Here is a tiny trained network, its code and every weight. The questions are about switching its units off for an input and a class, where a switched-off unit gives its printed mean instead of its output.

import numpy as np


def w(rows, s, z=0):
    codes = np.array(rows[::2]) - 128.0
    scale = np.full(codes.shape[1], s)
    scale[-1] = z or s
    return codes * scale


def f(y):
    return np.maximum(y, 0)


def log_softmax(a):
    a = a - a.max(-1, keepdims=True)
    return a - np.log(np.exp(a).sum(-1, keepdims=True))


def net(x, mask):
    res = np.array(x, float).reshape(1, 6) / 4 @ E
    y = f(res @ A[0][:, :-1].T + A[0][:, -1])
    res = res + np.where(mask, y, B[0][:, -1]) @ B[0][:, :-1]
    return log_softmax(res[-1] @ U[:, :-1].T + U[:, -1])


A, B = {}, {}
E = w([
[104,89,167],'x0',
[53,219,13],'x1',
[179,40,39],'x2',
[146,145,146],'x3',
[3,74,147],'x4',
[236,242,122],'x5',
],0.0058)
A[0] = w([
[50,182,213,181],'N0',
[200,81,116,232],'N1',
[213,161,169,199],'N2',
[114,50,76,120],'N3',
[72,254,74,85],'N4',
[85,187,52,2],'N5',
],0.015,0.0024)
B[0] = w([
[170,46,234,240],'N0',
[180,143,20,192],'N1',
[193,13,76,209],'N2',
[33,119,214,204],'N3',
[182,253,135,254],'N4',
[22,243,207,205],'N5',
],0.014,0.0094)
U = w([
[167,55,218,93],'0',
[34,77,81,194],'1',
[222,80,140,154],'2',
[130,140,108,5],'3',
[180,126,37,72],'4',
[70,118,60,202],'5',
[130,163,160,163],'6',
[191,254,90,105],'7',
],0.0088,0.016)

Each question gives the input, the list of numbers given to net, and the class t.
The units are the neurons (one row each of A and B). Each row of codes is followed by its name. A weight is (code - 128) times the scale printed after its matrix; where a second scale follows, it is the last column's (A, B and U).
mask holds one flag per neuron, in row order. A switched-off neuron (its flag False) gives its mean, the last column of its row in B, instead of its output. The means were averaged over made-up inputs and are rounded, as every weight is.
A unit's drop is (log p(t) with every unit on - log p(t) with that unit switched off) / (log p(t) with every unit on - log p(t) with every unit switched off).
The circuit of an input: a set's keep is (log p(t) with only the set's units on - log p(t) with every unit switched off) / (log p(t) with every unit on - log p(t) with every unit switched off). Starting from all 6 units, units are removed one at a time, each time the one whose removal leaves the highest keep (on an exact tie, the one counted first), for as long as the keep stays at least 0.8.
circuit, biggest first: the units of the circuit, biggest drop first
unit that matters most: the unit with the biggest drop
k most important neurons: the k neurons with the biggest drops, biggest first
drop of u: that unit's drop, to one decimal
input [-4,0,-8,4,0,5], class 2: 2 most important neurons => [N2; N0]
input [4,-1,7,0,2,-1], class 1: 3 most important neurons => [N4; N3; N0]
input [-2,0,-2,6,-6,7], class 2: unit that matters most => N2
input [2,-1,0,6,-1,-3], class 1: 3 most important neurons => [N4; N0; N2]
input [-2,6,-5,0,5,-5], class 6: circuit, biggest first => [N0; N4; N5]
input [-1,-8,2,8,3,-3], class 1: circuit, biggest first => [N0; N4]
input [1,-6,7,0,8,-7], class 1: circuit, biggest first => [N0; N3]
input [-5,0,2,6,-1,-8], class 1: circuit, biggest first => [N4; N0]
input [-4,2,8,-6,-6,5], class 4: 2 most important neurons => [N2; N1]
input [4,-8,3,-7,-4,8], class 4: 2 most important neurons => [N1; N0]
input [7,-3,-7,-3,4,8], class 0: 3 most important neurons => [N0; N1; N4]
input [6,-7,1,1,0,1], class 2: 2 most important neurons => [N5; N2]
input [2,-7,7,6,-2,-6], class 1: 3 most important neurons => [N3; N4; N0]
input [8,1,2,-8,-2,-8], class 1: most important neuron => [N0]
input [2,-3,0,-2,0,-3], class 1: 2 most important neurons => [N4; N0]
input [4,2,-7,5,-5,-5], class 0: 2 most important neurons => [N0; N1]
input [-6,-6,0,-4,-7,-3], class 4: 3 most important neurons => [N0; N1; N3]
input [2,1,3,-5,2,-1], class 1: 2 most important neurons => [N4; N0]
input [1,-4,7,-1,0,0], class 5: 2 most important neurons => [N0; N1]
input [-3,7,-6,2,-4,-5], class 7: drop of N4 => 1.3
input [3,-2,3,-4,4,3], class 5: drop of N4 => 0.3
input [-3,2,-6,2,2,-4], class 0: drop of N4 => -0.1
input [-8,-5,-4,5,3,4], class 2: drop of N5 => 0.2
